Each row is followed by its tier, which names the range that a hidden value of the row falls in. A new part has a new value, new ranges and new names.
[  72  -61  254 -277 -159  436  281  150   -5  138 -180 -107   51  -57
  -25   89  -27 -149  206  -31  218   41    2   18 -155    2  121   13
  -30   -6  148   27 -300 -106  120  202 -236  -32   50 -192  398  -72
    7]  ruzu
[ -25   82  222 -132 -194  146  117 -105 -108  183  -89  168  -16 -195
   16  166   -6  111  174 -123  163  220   56 -145   33  132    3 -186
 -202  317  239 -127 -375  177  132  -28 -126   41 -189  144  417 -364
  288]  vog
[ 145  191  102  -68 -294  -31  106  187  -71   73   51 -298   54  119
  -64   35 -158 -246  270 -146  -24   41 -154  115  -82   16   66 -220
  -66   22  235 -125  -48 -146 -115  123 -193 -205  -85   35   25   72
  -49]  luner
[ -23  183  177   53 -147   52 -108  -71 -345  -25 -207 -173   72  -46
   -6   46  102   17  134  -28  -67  134   58 -178  201  286  143 -255
 -192 -166   56 -173   13 -109  166   52 -259   39  -37  290  192 -241
 -165]  dus
[ 111  122    0   24 -158 -324  154   29   30  290   42  201  121   -6
  -10   70  -22 -437  -79 -422  186   39 -109 -208  -32   84  -98 -251
 -106   40   31 -113 -290  250  -53  -68   21 -206    1   79   95 -199
 -174]  Purab
[ 175  -92 -125  100   84 -184   29 -268 -113  -56  -15   27  -63  193
 -120   73  -28  334  -44  247  233   92   65  137   16 -108  258 -318
  -53   -1   76   99  107 -133  100  151  198   20  -25  455 -177 -123
   31]  Purab
[ -35 -191 -152  333  163 -285 -217  -46  144  274   60  172  277   58
   64  -98  107 -278 -222 -221  163 -142  -15 -287  158  152 -187  -23
  169 -166 -174 -173  -21  243 -266 -165  258 -127  197   78 -114 -106
 -347]  Nir
[ 116    2  255 -198 -214  454  249  -17 -134  105   21 -221  158  -42
   57  167 -247  -76  252  115   91  -87   20  199  -84  -82   85   12
  -52 -101  111  -52 -349  -72   66  166 -331  -24   23  -56  300 -100
  -29]  voku
[  52  -66  -58  325   78 -288   42 -394 -141  278  235  270  244  -60
  113  114   67  -49 -322 -183   91  -78   67 -208  176  119 -245  -55
  -19 -144 -249 -180 -341  423  -44 -222  137  -34  210  121  -36 -255
 -155]  Purab
[ -63 -285  -71  263  211 -176  -84 -277  -50  262  116   98  275  -36
   49   -5  147  -61 -233 -193   75  -93   23 -278  224  134 -269  128
  190 -135 -235 -262 -190  299 -141 -201  133   48  255  -28   41  -34
  -68]  Nir
[ 120  213   88 -138 -229 -159  101  -55 -264  -67  -97 -234  -76   68
 -158  112  -73   73  227  -83  -50  257  -84   31   32   65  152 -372
 -208  127  274 -162   19 -166  120  127 -205  -38 -189  304  104  -57
  169]  vog
[  -6    1   51   65  -57 -158   27   80  -44  249  -94   73  128    8
  -29  -35  138 -406   -8 -350  229    9  -67 -289   62  163   32 -162
   12  -93  -36  -82 -169   87    8  -27  -25  -55   63   79  169 -121
 -238]  dus
[ -12   42   24   18  -57 -137  -95  223  127  108 -188  -54  113    9
  -41  -75  142 -287  -15 -304  -39  124  -88 -278   25  276 -135  -99
  -29  -27   97 -229   89   19 -145  -13    8 -216   84  -91   83  -33
 -178]  Nir
[  77  151  102   10 -254   -9   -1  107 -114  196   15 -132  184   31
   23   40 -169 -373  220 -179   82  -69  -90  -32   43   49   46 -225
  -52  -78  108 -149 -182    8  -99   39 -216 -152  -90  154  124 -143
 -247]  voku
[  47  -20  281 -197 -148  404  298  160  -15  138 -164  -40  -28  -51
  -24   57  115 -107  162  -61  265   94   21  -24 -174   82  176  -12
  -59    7  130  115 -293 -112  186  180 -155    1   81 -189  373  -77
   29]  dus
[-169 -213   96  -68  196  153 -137 -126  112   12 -358  172   95 -196
   20   25  208  219 -134  -11   56  209  151 -363  153  311 -123   49
  -73   49   40 -225   14  121  103  -60   73   96  105   54  355 -300
   79]  ruzu
[ -26 -108  236 -294  -66  320  203  -29 -125   98 -300   24  -42  -87
  -90   99   38   12  234   -5  377  144   56  -98  -18   10  298 -143
  -75  104  163   63 -271 -114  313  175 -188  193 -100  179  510 -224
  143]  dus
[  -7 -300 -187  415  268 -369  -69  -99   63  247  151  104  109  179
  -55 -158  353 -103 -281 -227  228  -59  -41 -242   93  125  -90   42
  290 -133 -224  -25   24  120 -184 -124  402  -12  320  -51 -232  179
 -122]  dus
[  96  -51  -52 -165   40 -182   36 -255 -129 -137 -141 -114   16  123
 -149  116 -225  149   92  142  150  105  -14   93   86 -110  250 -337
 -111   -2  151  -89  117 -170  171  147  -38  104 -135  598   62 -135
   51]  vog
[ 102 -195  -51  211  122 -112  167 -213   45  140  287  -32  124   71
   17   45  107  141 -237  -64  -37  -12  -13   29  -34   47 -279  174
  131  -44 -106 -141 -152  170 -170  -90  204  -91  332 -275 -147  181
  139]  vog
[ 139 -185   73  -28  -15  148  234  -81 -212   57  103 -401   45  144
 -125   35   44  109  130   41    2    7  -65  161  -45  -82   37  101
  180  -86   22  -78 -110 -199  -22  163 -134   29  186 -225   28  335
  189]  Nir
[  26    2  -21  348  -44 -289    4 -259 -129  384  300  246  224  -58
  118   77   47 -178 -156 -301  132  -87   -3 -219  163  122 -233  -94
   19  -10 -148 -189 -409  433 -146 -250  104  -71   87   94   -6 -222
  -97]  vog
[ -29  -16   43  206  -51 -213   30   64  -71  330   23  113   73   19
  -34  -71  291 -335  -35 -419  236   39  -73 -329   67  212  -18 -116
   76   -5  -60  -53 -221  146  -45  -98   76  -39   98  -35  103  -39
 -114]  dus
[ 228  318  108   71 -332  -77  164   11 -224  140   74  -29   74   51
   28  133 -104 -217   79 -104   57   21  -25   52  -56   59  101 -353
 -236 -120   85   -9 -231   23   42   97 -176 -236  -40  162  -13 -245
 -276]  Purab
[  11 -338 -181    4  353  -76  -95 -109  471 -108 -114  154  108  112
   -5  -22  -71  215 -278  227  165   16   72   27  -56    4  -62   28
   54  -32   40  -43  287    1 -115   32  437  -74  201  183 -127  -80
  -61]  Tisop
[ 235 -180   41  -63   69  259  350 -176   76  -25  121  -78   84  105
   23  151 -130  212 -140  299  119  -72   81  321 -222 -156   24   99
   -2 -191  -26  105 -149  -71   53  191   72  -86  301 -145  -56   33
  -23]  Purab
[  76 -205 -136   30  119 -152  -47  -93  102  -29   17  -93  -23  223
 -136  -21  -93  212   83  161  211   51  -40  151  -13 -129  166 -177
  111  125  178    1  189 -171  -96  111  239   11  -52  326 -145   84
  154]  Tisop
[ 124 -182  -36  254   96  -40  167 -218   10  137  337  -65  120   90
   39   47   93  198 -206   13  -41  -43    7   99  -48   26 -247  180
  138  -67 -103 -101 -160  139 -183  -66  199  -95  336 -286 -192  187
  129]  vog
[  -2 -233 -213  220  205 -419 -103  -67  292  244  142  188  269  103
   25  -68  -23 -331 -268 -276  178 -141  -91 -199   74   44 -247   -3
  182  -82 -130 -196  -15  273 -299 -181  336 -150  199   84 -144   -8
 -231]  luner
[  31   78  -55  227  -71 -281  -95  100  201  232  126  125  197   32
   82  -36    1 -327 -116 -297   26  -28  -82 -175   16  195 -231 -116
  -18  -11   25 -193  -59  234 -288 -149  172 -286   88   -1 -106 -121
 -241]  Tisop
[ 149 -208  154 -102  -63  448  291  120  -12  110    3 -231  -64  135
  -89   14   61  135  234  181  283    3    3  243 -233 -139  232   76
  160   32  151  196 -178 -273   22  284  -32   -1  117 -269  112  199
  173]  ruzu
[ -48 -114   20  -71  160  -16   -7  -77  316  -33 -207  231   47 -124
   25   59  118  218 -259  -35  -16  248   93 -216  -24  264 -238   20
 -155  129  108 -194   62  175    2  -66  235 -101  154  -42  152 -233
  118]  vog
[ 156  -81  171   -8 -158  313  253  -26 -273  108  153 -413   37  104
  -64   65   10  120  249   85    2  -16  -37  224  -77  -75   71   78
  132  -54   78  -34 -227 -194  -30  180 -226   -4  120 -267   69  259
  184]  Nir
[  39 -345 -160   79  221  -86 -107   -6  129  -12 -105 -118  -62  249
 -188 -120  128  263   48  157  247   84  -19   41   -7  -64  182  -80
  234   96  131   44  286 -247 -114  152  310   35   47  150 -150  194
  152]  Nir
[ 192 -191   88 -210  -23  321  367   44  185   20   98 -197   33  133
  -46   95 -188   70   93  184  171  -40  -36  353 -296 -212   62  112
   79   12  156   87 -145 -166  -40  229   13  -98  164 -228   52  186
  146]  Tisop
[ 107  186   60  -42 -202 -165   99    3  -19  186    3   98  199  -19
   51  116 -215 -434   17 -243  143  -46  -67  -91    5   52   -6 -287
 -183  -95   48 -129 -245  163   -1  -11 -130 -181  -49  256  137 -310
 -324]  vog
[  20 -198  -98  181  247  -14 -109 -158  322  -37  -23  221   98   22
   83   14   64  329 -317  216   58   57  148  -27  -18  147 -150   29
  -40  -38   -1  -52  156  120 -114  -40  404 -121  231   69 -153 -196
  -64]  vog
[  19 -372 -200  -44  358 -119  -73  -53  501 -113 -132  100   74  153
  -63  -52  -65  183 -234  186  181   41   21   37  -88  -30  -41   25
   98   16   83  -39  333  -59 -138   62  449  -77  183  154 -133   19
   -3]  Tisop
[ -72 -289  -75  143  259   56 -202  -23  361    2  -90  100  100   14
   40  -71  134  283 -188  131   29   80   94 -108   18  186 -193  127
   93   54   60 -142  210   62 -213  -52  365  -90  203  -72  -62  -50
   51]  voku
[  64   74  -85  302  -33 -321  -89  -12  147  241  152  224  213   28
  112   -4   13 -277 -215 -245   70  -61  -26 -181   41  186 -213 -151
  -51  -84  -59 -146  -99  295 -236 -165  217 -271  126   79 -153 -218
 -327]  vog
[  15   50  207 -288 -207  123  225   -2  -31  169 -145  109  -62 -136
  -68  156  -56   -2  238 -178  235  240  -23  -95  -64   33   71 -204
 -170  366  308  -81 -355   82  151   56 -144   29 -218  109  454 -254
  334]  vog

New part:
[-295 -199  107  328 -127   96  227   -5  124  317  293  176 -197   72
   63   10 -341 -392  229  -76  273 -421  155   19 -196  153 -363   33
 -108  178  216 -232 -143   17  253  -88 -153   82   77  177 -135   23
  223]  vipem
[  18 -369 -141  -98 -137  272 -403  237  -73 -272 -220  -27 -147   71
 -147  174  271 -181  -97  578  -64  -99  -16 -313   -4   45   -8 -381
    0   92 -252   10   27  292 -718  360  343 -116  253 -536   54  295
 -175]  Fenog
[ 161  281 -208  -57  155   12 -319  -16  193   32  227  159  351  -55
  -53 -191 -215  181   44 -105  -22  393   55  409   41  460  205  405
   96  189  -85  293 -136 -144  218 -118  155  168  -73  302   95   56
  -33]  Fenog
[ -22 -198   -7 -234   43  137 -341  130 -336 -281 -348 -191   40  -38
 -104  211  283   -9 -131  271  -40   36 -111 -156   85  -66  168 -244
  113  -64 -185   99   47  239 -454  159  273 -128  101 -437  155  171
 -115]  Fenog
[-313 -123  202  -37 -105 -136  273  -16 -240  131 -114 -121 -140  -24
  187  -79 -121 -438  150  -72  275 -486  -94 -221  -87  -73    6 -125
  160  206  -76 -365  -80  -96  208 -186  157  -69 -136  -95  100 -219
   52]  vipem
[-112 -503 -135  195  105  319 -306  224    2  -81  -10   64 -131  217
 -299  276   -3 -238   54  274   46    4  102 -225  -56  548 -260 -365
 -262 -131   40  167 -130  233 -270  477 -104 -119  200 -187 -153  409
   20]  sef
[ 171   47 -143 -112  197  246 -304   34  123    3  147  123  377  -42
  -88  -23 -151  354   82  -11  -92  434  179  418   -8  236  115  368
   45   71  128  386   23   -3  108   37  155   30  108  242   58   83
  -34]  Fenog
[-233  -78  -49   72   57  -15 -379  135 -209 -314 -101  -62 -143  -15
 -138  129   76 -367   29  215  171  -38 -228 -207  108  496   -9 -321
  -24   52 -194   -1 -318   59 -178   70   47   47  -15 -213   42  299
   70]  vipem
[ -21   85  130 -123  211  -90  206 -125 -120  366   37  -11  310  -76
  118 -144 -209  138   16 -499   87   30  113  319  -29  -23  191  369
  181   14   89   80   92 -152  529 -320   61   11 -214  263  146 -261
   -5]  Fenog
[ -93 -361 -103  271   54  361 -283  144   37  -70   83  124 -158  139
 -267  303   87 -180  -74  273    4  -59   99 -115  -35  321 -247 -262
 -189 -107  -18  127 -126  333 -443  295 -143  -21  246 -254 -128  500
   24]  vipem
[-166  -78  -45   85 -331   57 -193  126  130  -66  143  119 -193  -22
   72  -36 -198 -354  236  354  203 -245   10  -33 -118  126 -236  -47
  -36  382   44 -198 -142   48 -111   20  223  143  195   -8  -21   54
  155]  Fenog
[-513 -136  237  292  -48 -185  133   -4 -284  107   28  -72 -294   18
   22  158 -216 -608  162 -203  431 -471 -145 -163  -46  281 -305 -244
 -110  -14  127 -284 -299   34  324 -169 -289  104 -108   38  -74   66
  361]  ges
[-112  209   52    7 -145   12  -84 -154 -312 -113 -121 -263   71   21
  -75  374   -2 -121 -140   40   65 -180 -178   28  -85 -306   56   26
   91 -187 -149  -66 -135  480 -394   11 -218   28  109 -276    1  238
  217]  kime
[ 224 -121 -276   66  -30  280    3   35  437  279  275  282  117  176
  -50 -229 -164  -37   -2  170 -112  -40  268   40 -174  252   69  186
   57  291 -241   41   10  -30 -166  170  237  -45   71    6  -23   82
 -271]  Fenog
[ 429  136 -267 -334  153  139 -248   -7  183  140   24   75  534   22
  -54 -210  -59  446 -131  -47 -243  441  189  357  -14   93  423  436
  215  110 -214  379  187  -35  -50   63  385  -33  -32   81  172  -64
 -308]  zot
[ 217   95 -186 -217  -52  304 -452   15  -37 -248  -67 -116  360   36
 -172  287  -33  339  -23  303 -173  354   48  256  -90 -130  123  215
   39  -88    7  334   45  413 -464  322   91  -44  322 -114   10  246
   39]  kime
[ -11 -148    7  -59   72 -350   14   72  -14  508    5   73  111   65
   32 -240 -266 -172  -22 -491  192  -38  131  114   -9  445    8   74
  -50   37   41   63   97 -217  592 -120  112  134 -319  237   73 -281
    5]  sef
[-252 -332   38 -122  126   31 -108  152 -346 -215 -306 -220  -62   82
  -77  110    8 -347  175  161  172 -114 -158 -384    0  368   59 -392
   18   -1 -111  -57 -163  -32   20  252  145 -247  -60 -216   51   33
  -20]  sef
[ -85  -25 -149  259  218  -13 -104   35  217  232  335  222  101  127
 -133 -129 -394 -199  171 -248  175  131  107  167  -40  856 -110  136
 -155   82   55  171 -287 -197  488   23 -178  125 -143  401 -108  126
  106]  sef
[ 150   84 -293   -1 -622  -37 -432  111  275  -45   85   83 -123  125
  -50   35 -108 -326  -88  539   20 -231  -10  -76 -181  -26 -137  -58
  -61  312 -299 -150  -45  387 -701  264  248  253  266 -309  -51  202
   61]  kime
[ 197  -10 -275 -155 -430  131 -243   58  119 -109 -106  -72   -2  181
  -70   75   38 -215 -132  563 -110 -224  -36 -249 -195 -192  110 -117
   98  204 -463 -136    6  387 -823  382  304  -48  227 -494   10  176
 -155]  kime
[-360  107  173   22 -362  -38  -41  -40 -260 -218  -53 -187 -168  -99
  129  216 -172 -379  244  253  296 -386 -201  -50 -129 -271 -178  -44
   70  189   85 -336 -208  233 -124 -100   11   82  188  -98    5   25
  370]  zot
[ 125 -323 -130  -29  281  418 -548  197  -56 -159  -50   75  195   26
 -308  310  170  337 -120  160 -158  451  179  205   90  281  -43  -40
 -133 -239  150  528   88  293 -327  303   34  -46  262 -123    4  414
  -60]  vipem
[ 105 -469  -24   75  290  208 -280  140 -119  280  -91   82  103  124
 -310  302  192  208 -371 -241  -98  185  263  140   79  197 -115 -126
 -200 -450  122  444  243  347 -185  192 -156    9   62 -185  -21  324
  -67]  ges
[  25  456   75  -62 -186 -334  180 -241   29  461  202   -1  295  -77
  205 -177 -433   17    3 -502  179 -115   53  488 -135 -210   96  587
  165  140   56  -85   30   -9  472 -436  -29  288 -178  371   82 -310
  229]  kime
[ -68  217   57   17 -140   45  241 -175  106  259  248   36  203  -17
  164  -87 -435  -17  239 -149  143 -157  114  317 -230 -175  -17  466
  135  226  146 -127  -56   -4  316 -192   -5   58   46  320   -9 -183
  184]  zot
[ 158 -225 -185  -98  437  154 -534  197    6   11   12   94  380   55
 -290   71 -113  346   27 -172  -65  667  193  334  111  751   41  118
 -177 -203  229  645   31  -36  290  261   30    5   -4  268   10  171
  -21]  sef
[ -88 -132  112 -160  348  -57  176  -11 -150  314  -18  -48  339   15
   55 -149 -348   95  246 -495  154  154  143  214  -50  340  118  247
   60  -21  259  173   42 -305  809  -92   51 -124 -242  424   73 -327
   27]  sef
[ -26 -205   44  -35  170  -55 -394  172  -94  168   16  105  161  -76
 -107   69 -121  163    0 -294  126  305  173  375   99  373 -169  100
 -176 -124  391  383  121   13  380  -63   26  211   -6  264   46   19
  174]  ges
[ -67  260 -167   24 -165   30 -276   -5  100 -243  149   29   40  -25
    3  -55 -193 -236  183  315  109   -1 -145   43  -58  286   65  108
  100  337 -215  -78 -329   11 -143    7  155  111   81   27   24  154
   92]  zot
[ 431  193 -167 -156  122   28 -127 -147   75  439   51   35  519   78
 -135   38  -31  481 -444 -400 -240  306  239  497  -35 -173  292  491
  105 -256 -146  411  288  296 -135  -36  -31  109  -55    9   87   59
 -142]  kime
[-137 -148  -37  180  229   51  198  -24   99  326  219   97  110  171
  -53 -102 -406 -221  237 -288  167  -54  139   27 -146  596  -60  107
  -77   44   75   32 -196 -195  538   77 -164  -88 -154  323 -105  -30
   53]  sef
[   2 -478  -62 -114   30  253 -400  259 -185 -182 -276  -47  -77   59
 -191  236  290  -57 -136  357  -54   10   38 -226   53  100  -31 -386
  -54  -87  -89  155  112  272 -520  330  253 -128  194 -457   63  266
 -149]  vipem
[ 205  236 -272 -118 -234 -200 -276   41  278  123  127  158  113   10
   57 -350 -135 -163  -78  114   22    0   -6  103  -20  276  208  193
  146  414 -404  -36  -55 -110 -100  -92  418  230 -115   -5  139  -63
 -150]  zot
[ -96  352  -24 -116 -214 -223 -160  -41   -3  -63   94  -18  108 -136
  165 -187 -291 -181  214   34  214  -38 -141  204  -40  115   96  265
  163  380  -65 -132 -195 -129  226 -253  248  213  -62  204  121 -162
  175]  zot

[ 119   26   23  -47  -19  -48   28  111  104   17  127   -8 -134   72
  -17  -48    5   42  -34   55  -61  -18  -29  111  -86  -36    8  -60
 -255   77  -18  -35  120  129   41   20   32   27    0 -118  -25  -89
   32]  Z
[ -72  -85 -352  311  -12 -164  270  412  108  363   -3 -309  210   59
  -28  264  -20  130  174  223   56  201 -136 -239 -317 -435 -235  539
  -79 -215  220  179   79  292  244  -63   49 -471  178  163  201 -110
 -229]  C
[  41  -96   72  128  -49 -153  311  242  289  345   69    3  -56   72
  -99  143   69  181  -49  249  -72  120  -41   27 -261 -311  -95  326
 -274 -366  237   25  120  455  209   72 -112 -197   74   27   59  -89
    1]  T
[  81   52   83   22  -51    7  147  125  125  131   60 -114  -42   33
  -33   -4   22   78   54   94 -205  169  -63   51  -89 -110   -1  114
 -208 -193  193  -47   34  280  181   29   25  -21  125 -107   38  -81
   28]  J
[  89  170   43   -3  -20   26   53   73   20  -21   31 -138   20  122
   16  -15   63  115   83   84 -112   -1 -126   22  -26  -27  -56  -43
 -123   61   23  -12  135  212   88   71  156  -18   81 -140 -102  -84
   66]  H
[ 297  155  -74 -105   -2 -271  -99  356  254   47  272  114 -182  -18
 -112  -98  127  243 -114  -38 -128  -79 -287   59 -156 -170 -120   97
 -443  158  -84   47  216  185  -43  131  273  111   35 -105 -169 -183
   93]  H
[  95   26   88  -67   -7  -21   11   45  104   51  117  -12 -155   38
   -9  -57  -33   35   16   35 -136   44  -21  145  -52   13   85  -41
 -239  -12   67  -64   70  134   69  -10    4   60   58 -151  -15  -40
   61]  J
[ -56  -65   44  -42   95   51 -165 -202 -100  -23   55  -18 -167   52
  108  -37 -202  -91  157    3    9  -55  115  192   96  197  277 -210
  -40  145  -13  -80    3 -186  -23 -181  -94   14   25 -142   23  141
   27]  U
[  91  148   34  -10   -8   28    9   42    2  -43   35 -112   -3  109
   25  -24   45   96   85   61 -113  -23 -106   41   -2    3  -14  -72
 -117   83    8  -35  110  156   69   45  134   -4   74 -148  -86  -73
   71]  H
[   1   35 -377  481  -14   96  -31  187 -419 -258 -144 -176  355   88
   12   75  132   13   82   76  234 -166  -25 -331  273 -351 -181 -191
  232  343 -318  -15  -86 -444    2   -7  169 -294 -198  279  195  -55
 -216]  H
[-115  -61  291 -131  -51  179  246 -169   62  248  149 -203 -178  162
  111 -177 -172 -161   75  150 -131  253  101  224  -44  137  141  -59
 -205 -186  250   63   43  133  162  -49  -28  126   93 -125  -60  185
  -47]  C
[  66  -56   88   -3   -4  -46  118   90  166  169   82  -28 -135   25
  -28   18  -33   56   32  105 -137  129   10  126 -111  -71   91  117
 -243 -200  179  -81   46  245  144  -13  -79  -36   90 -123   45  -35
   47]  C
[  59 -238 -213  345  -13 -131  120  274  -14   86   64  128    7   31
  -89   69   92   44 -163  152  204 -104   68 -105    6 -427  -91   57
 -140    2 -146  -19  -37 -198   18    5 -101 -229 -227  272  206  -36
 -164]  T
[ -63  141   89   20  104  -99 -492 -172 -189 -305   21  212 -164  -28
  -29   68 -175   54  103  -64  270 -398  110  205  235  147  197 -633
   90  621 -402  -35  233 -378 -247 -132  -48   68 -199  -44  -32  126
   88]  Z
[  33   60  137   15  -41   16   18   41   38   66  109  -33 -101   -2
  -34  -84  -38   28   32   40 -118   98  -19  100   39  -59   55  -84
 -171  -26   72   -9   30   32   79   -1   48   90   28  -43   18   30
    5]  J
[ 108   81  -22  146   21 -135 -206  152    2  -76   32  125  -56 -128
 -121   65   16  161   42  -33  -44  -72  -50   26   98 -172   65  -99
  -92  103  -75 -103   22  -76   -4  -26    6  -17  -23    3  108  -57
   58]  J
[  45   29 -277   60  212  124 -580 -322 -490 -404  -15   26  -16   17
  233 -144 -124  -80  281 -231  -17 -325  -36   30  452  310  367 -391
  212  528 -288 -188 -230 -760 -216 -268  138   37    8 -121    4  159
   54]  H
[  -6  -25  194  163   30 -153  -96   19   70  -75  -74  261 -131  -30
 -165  243  -27  162  -33  149  199 -225  193  176   45 -140  117 -299
  -38   92 -154 -161  209   91  -21   -5 -303 -121 -191  -12  101  -12
  127]  T
[-114   20  158   24   -2  -80   18   18   83   86   38  -25 -117   66
  -52  137 -158   30   63  163  184  -44  125  161 -100  -37   31 -198
  -93  136  -41   65  286  149   29  -50 -123  -84  -63  -37   17   56
  -12]  U
[ -36   69  103  -55  -72  110  181   -1   11  116  133 -225  -44  183
   77 -137  -50  -58   51  121  -69  117  -37   72  -62   16  -54  -70
 -168   33   77  119  117  116  106   22  143   52   53  -61  -84   39
  -78]  Z
[  37  133  -66  113  -68  -76  172  276  120  176   51 -214   97   72
  -49   83   58  164   95  138 -103  135 -187  -93 -187 -249 -199  227
 -154  -94  144  115  146  337  180   63  164 -153  146    2   10 -129
  -58]  Z
[  68   14    1   71  -45  -59  180  212  159  132   24 -112  -13   61
  -60  111   23  100   33  151  -76  105  -26   22 -181 -181  -65  137
 -205 -133  131  -33  122  349  175   31  -37 -143   74  -81   72 -143
    1]  J
[ -82 -195    8    7  223  118 -415 -512 -324 -224  -37  187 -215   64
  220  -41 -239 -142  204  -71   70 -316  233  259  352  392  543 -424
  159  268 -155 -263 -177 -569 -165 -311 -254    1  -58 -162   46  274
  121]  T
[ 117   -5  -41   87  -53 -142  116  308  175  124  118   -7  -67   -1
 -116   42   47  106  -71   99  -23   65  -51   11 -152 -269 -102  107
 -285  -40   25    9  123  198   97   51   19  -73  -14   15   73 -134
  -41]  J
[ 193  -78   62  113   38 -204  -34  174  208   31   10  268 -163  -82
 -164  153   89  223  -75   80  -78  -89   27  125  -48 -207  116   56
 -233 -165   25 -244   45  219   64   34 -216  -93  -35  -89  109 -141
  173]  T
[-102   33  -63  -95   40   23  -54  -83  -66   70  150 -193  -84  187
  156  -74 -185  -84  156   55   72  -53  -39   97  -77  153   31 -113
  -86  285  -39  175  167  -77  -26 -126  133  -24   68  -80 -103  104
  -92]  Z
[ 123  -19  113  367   33 -253 -305  168  -19 -268 -103  511 -104 -235
 -324  252   97  261 -149   32  241 -346  193   85  273 -366  123 -427
    3  189 -361 -299   81 -221 -121   35 -310  -79 -371  156  246  -63
  146]  T
[ -17  -86  351  359  -75  235  186 -151 -173 -240 -305  127   72   48
 -126  177  118    7  -56  245   74  -71  392   90  328 -171  168 -469
  161 -187  -67 -418  -86   27  166   72 -441 -127 -279   15  267  -16
  117]  T
[ -28  -27  -80   -7  -12  114   82  -25  -96   62  128 -217  -25  173
  139 -145  -82 -120   84   63  -29   57  -24   23  -10   41   10  -47
 -116  117   16   84    4 -107   57  -72  131   -9   42  -30  -18   58
 -126]  Z
[ 258  -99   85  -59   44 -237  -15  177  334  157  169  278 -303  -70
 -119   11   70  211 -117   29 -219  -14  -64  205 -141 -118  152  193
 -425 -245  133 -197   37  287   60   37 -132   37   64 -175    2 -125
  201]  T
[  93   86   16   38  -11  -13  -27   71    4  -88   26  -14  -37   68
  -25   18   32   81   23   55  -29  -80  -24   60    8  -47    5 -148
 -119  132  -74  -78  110   83   33   25   30  -25  -20 -100   -4  -91
   54]  Z
[-141  -39  141   16  -46  239  193 -173 -131   47   15 -253  -16  209
  132  -82 -136 -191  105  163   25  107  158  104   46  102   77 -223
  -15   31   64   22   34  -22  120  -73  -43  -17  -14  -56   27  125
 -103]  J
[ -86  217  125  -45   56  -11 -227 -147 -121 -171    4  -36  -54  131
   43   60 -124   68  158   59  186 -260   12  146   82  159   51 -450
   54  472 -234   67  319  -50 -113  -43   77    5  -63 -119 -156   81
   74]  H
[ -19  -32   30  102   21  -91   65   96  108  124  -18  -41  -42   29
  -49  181  -63  100  101  150   16   31   45   75 -119 -119   48   63
  -96  -93   97  -50  128  239  122  -51 -137 -185   53  -65   92  -39
   27]  C
[ -88  220  130 -108   56  -61 -279 -127  -86 -103  130    0 -138  105
   42  -42 -160   52  118   11  188 -245  -39  178   73  167   42 -442
  -33  533 -257  169  338 -152 -171  -48  171  112  -70  -74 -218  147
   37]  H
[ -91 -142 -234  208  133  104 -372 -222 -461 -346  -43   57  -21   43
  130  -18 -182 -201  116  -64  317 -330  237   32  373  111  263 -538
  212  567 -414 -130 -108 -780 -203 -261 -104  -93 -258   85  174  171
 -114]  J
[  34 -131   88   66   47   41  -62 -112  -48   39   75  102 -161   -8
   30 -100  -57  -25   32   15 -109   14   78  141  162   10  252  -83
 -111 -100   62 -152 -146 -189   36  -90 -105   56   -8  -38   76  122
   41]  T
